Below is a small trained network, with its code and all its weights. Each question gives an input and a class and asks what happens when units are switched off, that is, made to give their printed mean instead of their output.

import numpy as np


def w(rows, s, z=0):
    codes = np.array(rows[::2]) - 128.0
    scale = np.full(codes.shape[1], s)
    scale[-1] = z or s
    return codes * scale


def f(y):
    return np.maximum(y, 0)


def log_softmax(a):
    a = a - a.max(-1, keepdims=True)
    return a - np.log(np.exp(a).sum(-1, keepdims=True))


def net(x, mask):
    res = np.array(x, float).reshape(1, 3) / 4 @ E
    y = f(res @ A[0][:, :-1].T + A[0][:, -1])
    res = res + np.where(mask, y, B[0][:, -1]) @ B[0][:, :-1]
    return log_softmax(res[-1] @ U[:, :-1].T + U[:, -1])


A, B = {}, {}
E = w([
[91,147,88,150,195,177,168,206,145],'x0',
[158,228,64,231,103,64,175,91,132],'x1',
[128,104,2,74,70,135,46,129,45],'x2',
],0.008)
A[0] = w([
[140,130,154,58,126,140,121,141,121,93],'N1',
[132,122,72,98,105,121,124,128,119,122],'N2',
[114,106,133,106,131,164,130,163,140,65],'N3',
[126,141,75,130,122,150,129,147,135,252],'N4',
[145,133,163,102,123,111,124,110,139,232],'N5',
[110,158,154,136,140,116,147,91,100,50],'N6',
[110,136,157,105,126,146,92,126,108,239],'N7',
[134,117,145,123,146,123,113,120,127,79],'N8',
[110,43,213,16,144,169,117,159,130,155],'N9',
[117,95,36,73,133,149,95,128,115,197],'N10',
[138,165,122,180,119,104,149,114,134,220],'N11',
[113,153,109,116,123,119,142,143,160,169],'N12',
[103,150,69,176,172,174,167,183,128,179],'N13',
[121,123,106,132,133,107,117,83,111,143],'N14',
[131,168,247,212,138,81,153,107,140,234],'N15',
[129,117,158,165,122,98,145,75,151,84],'N16',
[114,139,105,127,114,117,97,129,117,131],'N17',
[116,113,7,91,136,129,106,130,115,166],'N18',
],0.012,0.0021)
B[0] = w([
[102,81,98,133,161,127,78,105,129,165],'N1',
[151,167,124,95,80,138,140,151,137,165],'N2',
[142,124,182,72,179,153,115,140,118,160],'N3',
[123,106,51,150,142,109,121,165,124,165],'N4',
[106,105,92,166,119,110,111,92,108,166],'N5',
[120,135,145,128,87,124,130,111,116,147],'N6',
[108,125,95,121,137,135,109,104,135,166],'N7',
[115,136,94,120,121,137,114,116,120,140],'N8',
[106,76,169,3,179,191,47,6,128,254],'N9',
[142,143,52,55,57,91,101,155,129,197],'N10',
[91,62,132,215,132,96,116,106,119,188],'N11',
[132,127,125,148,158,137,135,139,132,147],'N12',
[120,109,123,172,228,163,157,247,135,192],'N13',
[135,145,142,117,94,122,146,135,133,152],'N14',
[164,197,217,196,53,74,176,59,120,246],'N15',
[138,150,120,156,81,109,128,59,136,171],'N16',
[167,176,127,123,123,145,141,122,133,152],'N17',
[142,150,34,80,45,109,138,186,124,197],'N18',
],0.017,0.013)
U = w([
[68,95,99,220,197,105,150,223,134,151],'0',
[65,44,150,39,143,195,2,46,123,108],'1',
[134,189,199,216,52,27,139,36,125,250],'2',
[113,142,217,124,190,187,145,159,161,15],'3',
[170,179,64,73,21,100,97,204,114,102],'4',
],0.006,0.0014)

Each question gives the input, the list of numbers given to net, and the class t.
The units are the neurons (one row each of A and B). Each row of codes is followed by its name. A weight is (code - 128) times the scale printed after its matrix; where a second scale follows, it is the last column's (A, B and U).
mask holds one flag per neuron, in row order. A switched-off neuron (its flag False) gives its mean, the last column of its row in B, instead of its output. The means were averaged over made-up inputs and are rounded, as every weight is.
A unit's drop is (log p(t) with every unit on - log p(t) with that unit switched off) / (log p(t) with every unit on - log p(t) with every unit switched off).
The circuit of an input: a set's keep is (log p(t) with only the set's units on - log p(t) with every unit switched off) / (log p(t) with every unit on - log p(t) with every unit switched off). Starting from the 12 units with the biggest drops (on a tie, the unit counted first), units are removed one at a time, each time the one whose removal leaves the highest keep (on an exact tie, the one counted first), for as long as the keep stays at least 0.8.
circuit, biggest first: the units of the circuit, biggest drop first
top k neurons: the k neurons with the biggest drops, biggest first
drop when u is switched off: that unit's drop, to one decimal
input [-7,-2,-3], class 2: top neuron -> [N15]
input [8,-1,-6], class 3: circuit, biggest first -> [N13 N15]
input [-5,-3,-5], class 2: top 2 neurons -> [N15 N16]
input [-8,3,4], class 4: circuit, biggest first -> [N15 N9]
input [8,0,3], class 4: top 2 neurons -> [N18 N10]
input [-6,1,1], class 2: top 2 neurons -> [N9 N18]
input [-7,-3,7], class 4: top 2 neurons -> [N18 N10]
input [8,0,-4], class 0: top 2 neurons -> [N9 N13]
input [5,2,-3], class 0: top 2 neurons -> [N13 N9]
input [3,1,-1], class 0: drop when N9 is switched off -> 0.4
input [6,4,2], class 0: drop when N13 is switched off -> 0.2
input [7,3,0], class 0: drop when N13 is switched off -> 0.0
input [5,1,-1], class 0: drop when N9 is switched off -> 0.1
input [7,4,3], class 0: circuit, biggest first -> [N13]
